Below is a small trained network, with its code and all its weights. Each question gives an input and a class and asks what happens when units are switched off, that is, made to give their printed mean instead of their output.

import numpy as np


def w(rows, s, z=0):
    codes = np.array(rows[::2]) - 128.0
    scale = np.full(codes.shape[1], s)
    scale[-1] = z or s
    return codes * scale


def norm(h):
    return h / np.sqrt((h * h).mean(-1, keepdims=True) + 1e-5)


def f(y):
    return y / 2 * (1 + np.tanh(0.7978845608 * (y + 0.044715 * y**3)))


def log_softmax(a):
    a = a - a.max(-1, keepdims=True)
    return a - np.log(np.exp(a).sum(-1, keepdims=True))


def net(x, mask):
    res = np.array(x, float).reshape(1, 3) / 4 @ E
    u = 0
    for l in range(4):
        y = f(norm(res) @ A[l][:, :-1].T + A[l][:, -1])
        res = res + np.where(mask[u : u + 3], y, B[l][:, -1]) @ B[l][:, :-1]
        u += 3
    return log_softmax(norm(res)[-1] @ U[:, :-1].T + U[:, -1])


A, B = {}, {}
E = w([
[2,100,120,100,124,114,128],'x0',
[77,206,108,95,190,114,188],'x1',
[98,153,163,121,210,157,105],'x2',
],0.0074)
A[0] = w([
[170,200,17,235,122,39,254,2],'L0N1',
[128,117,78,102,52,73,168,170],'L0N2',
[40,24,168,210,186,102,41,5],'L0N3',
],0.004,0.00044)
B[0] = w([
[134,81,126,166,158,133,76,231],'L0N1',
[96,168,123,120,125,99,191,197],'L0N2',
[105,118,147,153,133,246,101,250],'L0N3',
],0.011,0.0018)
A[1] = w([
[254,211,134,162,160,122,109,60],'L1N1',
[109,165,103,116,142,115,139,138],'L1N2',
[123,153,104,82,27,172,86,6],'L1N3',
],0.008,0.0012)
B[1] = w([
[170,96,55,96,163,149,142,254],'L1N1',
[192,172,132,254,111,155,77,149],'L1N2',
[186,151,136,114,146,47,142,158],'L1N3',
],0.0084,0.0054)
A[2] = w([
[147,253,79,92,156,106,197,6],'L2N1',
[207,123,133,104,58,81,74,145],'L2N2',
[147,29,237,114,107,100,77,27],'L2N3',
],0.0064,0.0023)
B[2] = w([
[202,63,190,157,105,45,96,187],'L2N1',
[120,160,124,44,205,148,172,254],'L2N2',
[92,85,255,135,121,144,73,180],'L2N3',
],0.0095,0.0024)
A[3] = w([
[144,40,174,199,88,133,129,92],'L3N1',
[74,133,60,125,2,80,138,3],'L3N2',
[138,80,131,45,130,109,156,49],'L3N3',
],0.0062,0.0022)
B[3] = w([
[134,66,229,63,208,105,38,185],'L3N1',
[147,45,188,253,51,150,243,234],'L3N2',
[94,107,225,77,27,134,217,254],'L3N3',
],0.0056,0.00089)
U = w([
[31,246,93,117,184,191,107,163],'0',
[61,82,122,200,26,64,208,129],'1',
[139,204,108,216,191,27,85,131],'2',
[95,55,196,114,123,201,27,143],'3',
[163,110,205,8,60,102,172,83],'4',
[142,187,126,125,66,116,88,2],'5',
[254,117,25,82,200,162,142,192],'6',
],0.0095,0.0048)

Each question gives the input, the list of numbers given to net, and the class t.
The units are the neurons (one row each of A and B). Each row of codes is followed by its name. A weight is (code - 128) times the scale printed after its matrix; where a second scale follows, it is the last column's (A, B and U).
mask holds one flag per neuron, layer by layer. A switched-off neuron (its flag False) gives its mean, the last column of its row in B, instead of its output. The means were averaged over made-up inputs and are rounded, as every weight is.
A unit's drop is (log p(t) with every unit on - log p(t) with that unit switched off) / (log p(t) with every unit on - log p(t) with every unit switched off).
The circuit of an input: a set's keep is (log p(t) with only the set's units on - log p(t) with every unit switched off) / (log p(t) with every unit on - log p(t) with every unit switched off). Starting from all 12 units, units are removed one at a time, each time the one whose removal leaves the highest keep (on an exact tie, the one counted first), for as long as the keep stays at least 0.8.
circuit, biggest first: the units of the circuit, biggest drop first
most important unit: the unit with the biggest drop
k most important neurons: the k neurons with the biggest drops, biggest first
top k neurons in layer l: the k neurons of layer l with the biggest drops, biggest first
drop when u is switched off: that unit's drop, to one decimal
input [3,7,0], class 2: circuit, biggest first : (L2N1, L1N2)
input [-3,-6,-1], class 4: 3 most important neurons : (L3N3, L1N2, L2N3)
input [-2,6,2], class 2: circuit, biggest first : (L2N1)
input [-4,-8,0], class 4: circuit, biggest first : (L2N3, L1N2, L2N2, L0N1)
input [6,3,-2], class 1: circuit, biggest first : (L3N2, L2N2)
input [-2,-3,-6], class 4: circuit, biggest first : (L3N3, L2N2, L1N2)
input [2,6,-2], class 2: circuit, biggest first : (L1N2, L2N1)
input [2,-5,-8], class 4: 2 most important neurons : (L2N2, L1N3)
input [2,-1,-1], class 1: 3 most important neurons : (L0N2, L0N1, L2N2)
input [4,-8,-5], class 4: 3 most important neurons : (L1N3, L2N2, L0N1)
input [3,-5,-6], class 4: 3 most important neurons : (L2N2, L1N3, L2N3)
input [-1,8,7], class 2: 2 most important neurons : (L2N1, L0N3)
input [-2,8,3], class 2: top 2 neurons in layer 2 : (L2N1, L2N2)
input [0,0,-3], class 1: most important unit : L0N2
input [7,6,-3], class 1: 2 most important neurons : (L3N2, L2N2)
input [-1,6,-5], class 2: top 2 neurons in layer 0 : (L0N2, L0N1)
input [-2,7,0], class 2: top 2 neurons in layer 2 : (L2N1, L2N2)
input [-2,-5,-3], class 4: top 2 neurons in layer 2 : (L2N3, L2N2)
input [3,6,-4], class 1: top 2 neurons in layer 2 : (L2N2, L2N3)
input [3,2,-3], class 1: most important neuron : (L3N2)
input [0,3,-8], class 1: drop when L3N2 is switched off : 0.2
